[131 107 141 130 123 131 136] >> 141

[[134 124 124 126 129 126 126]
 [131 125 116 138 119 103 121]] >> 116

[150 100 154 103 109 113 148] >> 154

[120 147 121 106 145 143 116] >> 121

[[108 141 132 134 137 106 129]
 [119 126 131 128 134 120 118]
 [115 123 134 127 138 115 111]] >> 134

[127 102 132 139 112 101 125] >> 132

[[124 128 122 130 132 124 126]
 [145 136 131 122 102 137 120]] >> 131
---
[126 119 134 122 102] => 134, 126

[[151 119 130 126 129]
 [120 110 120 128 129]] => 151, 130

[155 129 127 126] => 155, 129

[138 135 156  99] => 156, 138

[103 108 126 134 130 126] => 134, 130

[123 152 125 122] => 152, 125
---
Input: [105 117 125 108 140 127]
Output: 125

Input:
[[113 120 139 116]
 [147 138 126 149]
 [136 154 142 125]]
Output: 136

Input: [142 117 158 104]
Output: 142

Input:
[[118 126 120 122 136 129]
 [126 120 140 151 120 123]
 [115 127 120 121 138 127]]
Output: 120

Input:
[[113 146 147 132 125 109]
 [137 117 124 133 139 146]
 [114 126 129 129 149 128]]
Output: 129

Input: [110 150 112 114 148 135 123]
Output: 114

Input:
[[106 111 125 137 130 133]
 [123 119 126 126 125 131]
 [136 134 128 129 126 132]]
Output: 128

Input: [149 111 123 125]
Output: 149

Input: [131 123 142 155]
Output: 131
---
[139 108 132 130  99 124 124] ans = 139, 124

[[142 127 145 108 124]
 [121 136 128 130 112]
 [125 121 133 155 135]] ans = 142, 135

[[145 129 150 156 119]
 [113 114 109  99 116]] ans = 145, 116

[138 101 120  98 121 102 154] ans = 138, 154

[147 142 120 147 156 136] ans = 147, 136

[149 141 125 114 119 136] ans = 149, 136
---
[[141 123 109 133 139 143]
 [119 125 144 126 105 119]] -> 123

[150 128 125 130] -> 128

[112 123 143 109 140 158 127] -> 123

[152 137 121 156 113] -> 137

[111 151 133 140] -> 151

[[109 141 118 106 150 130]
 [111 143 115 107 153 125]] -> 141
---
Q:
[[131 135 132 142 130 117]
 [132 130 152 136 122 127]
 [139 125 146 126 124 126]]
A: 117

Q:
[[109 152 139 150 111 144 113]
 [110 150 141 147 110 146 112]
 [110 146 155 144 109 146 111]]
A: 113

Q:
[[117 131 118 127 140 119]
 [119 110 143 137 115 108]
 [124 134 139 107 134 128]]
A: 119

Q:
[[110 131 140 133 131 139]
 [126 114 145 148 130 143]
 [113 126 144 155 141 141]]
A: 139

Q:
[[128 117 119 133 131 115]
 [136 121 138 136 107 139]
 [140 139 126 138 123 124]]
A: 115

Q:
[[146 138 136 130 124]
 [124 126 127 122 135]
 [152 126 121 144 149]]
A: 124

Q:
[[141 107 132 137 158 133]
 [124 124 130 124 126 132]
 [127 118 129 128 141 129]]
A: 133

Q:
[[120 119 135 150 120 119 141]
 [121 119 119 133 136 154 126]
 [129 120 132 122 118 132 126]]
A: 141

Q:
[[126 113 125 156 121 143]
 [125 125 131 126 120 120]
 [123 134 130 151 125 145]]
A: 143

Q:
[[111 127 134 141 131 138]
 [143 123 121 119 125 125]
 [102 130 128 130 125 120]]
A: 138
---
array([[137, 132, 115, 131, 134, 129, 139, 129, 154, 129, 139, 115, 123,
        122],
       [128, 129, 124, 127, 123, 124, 114, 123, 130, 126, 132, 120, 121,
        127],
       [133, 129, 136, 129, 126, 130, 121, 133, 126, 130, 128, 120, 136,
        139],
       [130, 135, 124, 129, 122, 121, 126, 124, 137, 129, 118, 147, 136,
        111],
       [130, 120, 134, 125, 133, 139, 101, 115, 142, 124, 128, 125, 132,
        117],
       [127, 130, 132, 139, 135, 126, 128, 137, 146, 126, 130, 116, 132,
        133],
       [129, 122, 134, 135, 115, 120, 140, 128, 126, 125, 121, 122, 131,
        133],
       [120, 135, 132, 130, 120, 107, 130, 118, 129, 125, 136, 119, 137,
        117],
       [136, 133, 122, 131, 127, 132, 113, 126, 121, 126, 129, 136, 120,
        134]]): 133

array([[132, 132, 134, 124, 137, 131],
       [132, 117, 113, 142, 131, 130],
       [105, 130, 118, 121, 127, 124],
       [138, 131, 138, 143, 119, 134],
       [120, 125, 140, 125, 140, 122],
       [117, 125, 109, 139, 121, 133],
       [126, 128, 133, 143, 129, 134],
       [115, 134, 141, 137, 127, 131],
       [129, 136, 122, 126, 145, 140],
       [113, 127, 127, 141, 121, 129],
       [127, 129, 122, 134, 105, 130],
       [132, 133, 134, 140, 131, 137]]): 133

array([[121, 100, 157, 102, 143, 139, 104, 103, 158, 144, 123],
       [135, 102, 110, 127, 157, 127, 137, 150, 122, 102, 156],
       [109, 131, 152, 136, 153, 110, 117, 109, 136, 105, 130],
       [100, 116, 130,  99, 152, 103, 147, 124, 143, 107, 105],
       [132, 117, 130, 118, 108, 155, 118, 124, 102, 109, 154],
       [114, 155, 125, 128, 114, 145, 100, 150, 139, 137, 109],
       [137, 153, 111, 112, 135, 141, 138, 100, 101, 140, 110],
       [146, 102, 157, 155, 133, 137, 121, 142, 104, 116, 115]]): 102

array([[121, 140, 126, 140, 130, 136, 140, 129, 130, 134],
       [133, 120, 144, 133, 133, 132, 123, 116, 142, 121],
       [114, 141, 121, 133, 131, 127, 137, 133, 140, 134],
       [154, 120, 149, 138, 130, 147, 128, 120, 113, 126],
       [134, 118, 147, 134, 134, 132, 122, 114, 144, 120],
       [135, 132, 134, 140, 128, 143, 137, 125, 116, 131],
       [138, 119, 132, 119, 129, 123, 119, 131, 130, 125],
       [126, 126, 126, 120, 130, 118, 123, 134, 138, 128],
       [141, 118, 135, 119, 129, 124, 118, 130, 128, 124],
       [124, 143, 111, 125, 125, 127, 138, 148, 114, 141],
       [121, 140, 126, 140, 130, 136, 140, 128, 130, 134]]): 140

array([[125, 120, 121, 125, 124, 102, 120, 130, 125, 126],
       [126, 120, 122, 124, 124, 102, 121, 131, 124, 126],
       [128, 120, 124, 124, 124, 102, 121, 132, 124, 124],
       [127, 120, 123, 124, 124, 102, 121, 131, 124, 125],
       [133, 119, 127, 123, 123, 102, 122, 136, 122, 121]]): 119
